cols: E V P S X B K
[-36 -70 -19  22  -9 -17 -71] : J
[-43 -66 -72  35 -70  26 -57] : H
[-31  80  -7  80  -6  68  -9] : C
[-43 -66 -78  35 -70  26 -57] : N
[ -6  16 -58  16  16  -8  16] : D
[ -3  75 -41  34  17 -16  72] : W
again D:   [16]
down: [-70 -66  80 -66]  V
where: [72]  W, 6
again C:   [80]
size: [ -6  16 -58]  3
succ: [-58]  [16]

cols: F R U L M
[-18 -12   5  -2  10]  G
[ 36  14 -18  69 -32]  Y
[ 39   9  15  35 -49]  A
[ 36  14 -18  69 -61]  Q
where: [-49]  A, 4
down: [-32 -49 -61]  M
which: [ 36  14 -18  69 -32]  Y

cols: Zapa mavu Viv salam Lud nuloz fomer gagi fefeb
[58  1 57 61 58 59  1  0  0] = kidug
[57 58 -2  3  1  3 -1 58  1] = Getal
[57  1 59  1 59 60  0  0  0] = dos
[ 0  0 59 60 61 55 59  0 60] = kip
[57 58 -2  3  1 -1 -1 60 -3] = Genib
[ 0  1 57 61 58 59  1  0  0] = Peta
size: [57 58 -2  3  1]  5
down: [-2 59]  Viv
size: [57 58 -2  3  1  3 -1 58  1]  9
which: [57 58 -2  3  1 -1 -1 60 -3]  Genib

cols: besu Sosi lof bivun tofan
[  1  24 -20 -17  18]  kolu
[ 23 -10 -16 -10 -10]  semuz
[-44 -11   3  27  13]  gopa
[-13 -43   9  -5   0]  Funa
[-37  39 -81 -51  27]  dini
[-12  17 -61 -61  12]  kuniz
[ 17 -25  52  38 -45]  malaz
[ 22   3   3 -16 -27]  gefa
size: [-37  39 -81 -51]  4
again semuz:   [-10]
size: [-12  17 -61]  3

cols: purev Raro tikig nul
[ 22   7  12 -14] -> zagu
[-10  23  17  26] -> Bufo
[ -3  46 -25 -64] -> natik
down: [23 46]  Raro
where: [23]  Bufo, 1
down: [ 22 -10]  purev
down: [ 26 -64]  nul
down: [12 17]  tikig

cols: tuvul vif Konu gos lebo
[ 56   0  25 -40  56] -> visum
[  2  15 -16   2   2] -> Mufa
[  2  15  38 -16 -16] -> Teruz
[-39 -39 -39 -39 -24] -> kinoz
[  2  15  12 -11   1] -> zusof
again Mufa:   [2]
size: [2]  1
again kinoz:   [-39]
again visum:   [56]
down: [-16 -24   1]  lebo
again Teruz:   [-16]
where: [1]  zusof, 4

cols: mefod vuga dosu kag zetaf
[-52 -41 -43  19  29] = vin
[ 61 -23 -67 -55 -37] = duru
[-52  60 -43   6  60] = supin
[-52 -41 -43 -26  29] = Vadi
[-22 -23 -67 -66   7] = sobe
where: [-22]  sobe, 0
again supin:   [60]
succ: [-66]  [7]
which: [-52 -41 -43  19  29]  vin

cols: Vum Mika Foga kuf Gefi kef Karo
[  2   2  -4   4  -4 -16 -65]  mapig
[  5  17  -3  -1  -2  52 -18]  zam
[-8  4 -1  3 -4 11 33]  Vos
[  5  17  -3  -1   1 -27  66]  fir
[ -9  15  15 -21  23  32  33]  nir
[ 10  -4   5  -9   7 -24  26]  gan
down: [  3  -1 -21]  kuf
where: [-8]  Vos, 0
where: [-2]  zam, 4
succ: [7]  [-24]
succ: [11]  [33]
down: [-8  5]  Vum
down: [15  5]  Foga

cols: zofo Bek Pila voseb zupa
[23 22 49 23 50] : mis
[ 39  -2  49  -3 -36] : muz
[ 39  22  49  -3 -36] : pege
again mis:   [23]
down: [ 50 -36]  zupa
which: [ 39  -2  49  -3 -36]  muz

cols: giv mez Vimo bimi beto foze Kov Fepi
[-33 -53   2  35 -66 -16 -16 -55] : feraf
[-38 -55  -4  16 -69  -9 -16 -57] : Puse
[ -5 -16   9  21 -10 -10  -8 -56] : Doso
[ 12 -12  24  17  14 -11 -10  19] : zed
[-17 -40   8  30 -41  -9 -12 -31] : rapur
where: [-8]  Doso, 6
succ: [-33]  [-53]

cols: nake penam Mul Fut fulo
[29 -1 28 40 34] = Lon
[ 39  11 -17  10  14] = Tavi
[-15  16 -15 -28 -46] = gubo
[-65  40 -43  12   9] = bezek
[ 3  6 24 27 21] = pufu
[  4 -50  33 -22  12] = mameb
where: [-1]  Lon, 1
where: [34]  Lon, 4

cols: pelit zezuk gele nozit
[ 63  63  63 -78] -> deno
[ 63  56 -41   0] -> podib
[63 56 55  1] -> Lifup
size: [63 56]  2
again deno:   [63]
where: [55]  Lifup, 2
size: [63 56 55]  3
where: [0]  podib, 3
which: [ 63  56 -41   0]  podib

cols: vunim kares Fus puril lugoz kuvef
[ -1  22 -37   5   4   5] : Lega
[ 79  22 -37  -2   8  10] : Kiz
[ -1  22 -13 -25   4   5] : sova
succ: [79]  [22]
which: [ -1  22 -13 -25   4   5]  sova

cols: vegaz Das bedaf ris
[-12  -2 -15  55]  zol
[-15 -14 -26  60]  ziged
[-14 -14 -18 -14]  buni
[-13 -22 -43  12]  Vor
[ 1 20 34  7]  guba
[ -3 -14 -18   5]  von
down: [-26 -18]  bedaf
down: [ -2 -14 -14 -22  20]  Das
size: [ 1 20 34  7]  4
where: [7]  guba, 3
size: [-15 -14 -26  60]  4
again buni:   [-14]
where: [55]  zol, 3

cols: Domu mure Falo kol muri
[ 1  0  0  1 -1]  Tonif
[ 13 -20   0 -23 -37]  Bodet
[12 26 49 34 37]  Zapu
[-28   3 -10   5   6]  disil
[ 45 -20   0 -23 -37]  rin
[-17  10  -1   7  15]  kup
[ 20  30  21 -49 -22]  mege
[-34  14  42  25  61]  remes
[-17  43  11 -44 -40]  Buve
[-2  0  0 -2  1]  Bev
succ: [5]  [6]
which: [-17  10  -1   7  15]  kup

cols: Zav veri dizi Somo Fedi gegub fabo simu
[ -8  -8  34  11  32  12  17 -39] -> fuvi
[  3   4  65   7  57  51  37 -58] -> kuze
[-11 -19 -11   6   2 -39   7  21] -> Vava
[ -3  -3 -23  -8 -17 -19  22  18] -> Nep
[ -6 -14  -4   5   4 -29 -11  16] -> rerum
[-25 -30 -30  11 -14 -66  -8 -30] -> molig
[-31 -34   5  18  14 -48 -52 -17] -> Labev
down: [ 7  6 -8  5 11]  Somo
where: [14]  Labev, 4
again molig:   [-30]

cols: bab gizo big ridu
[ 11 -40   2 -18] = fabur
[-16  11   2  11] = med
[ -5 -21  -6  32] = Zib
[ 9 41 -4 17] = Nam
[ 21   4 -22   5] = sifi
[-37  31 -22  20] = Fal
[-16  50   2 -26] = mifu
[-25  16  -2  -7] = sep
[-1 66 -4 20] = Nutun
[ 17  36 -11 -11] = Soli
[ 37   6 -29  20] = kida
[-35  -5  -1   1] = zerum
where: [37]  kida, 0
size: [-25  16  -2]  3
again med:   [11]
succ: [36]  [-11]
succ: [21]  [4]
size: [ 21   4 -22   5]  4

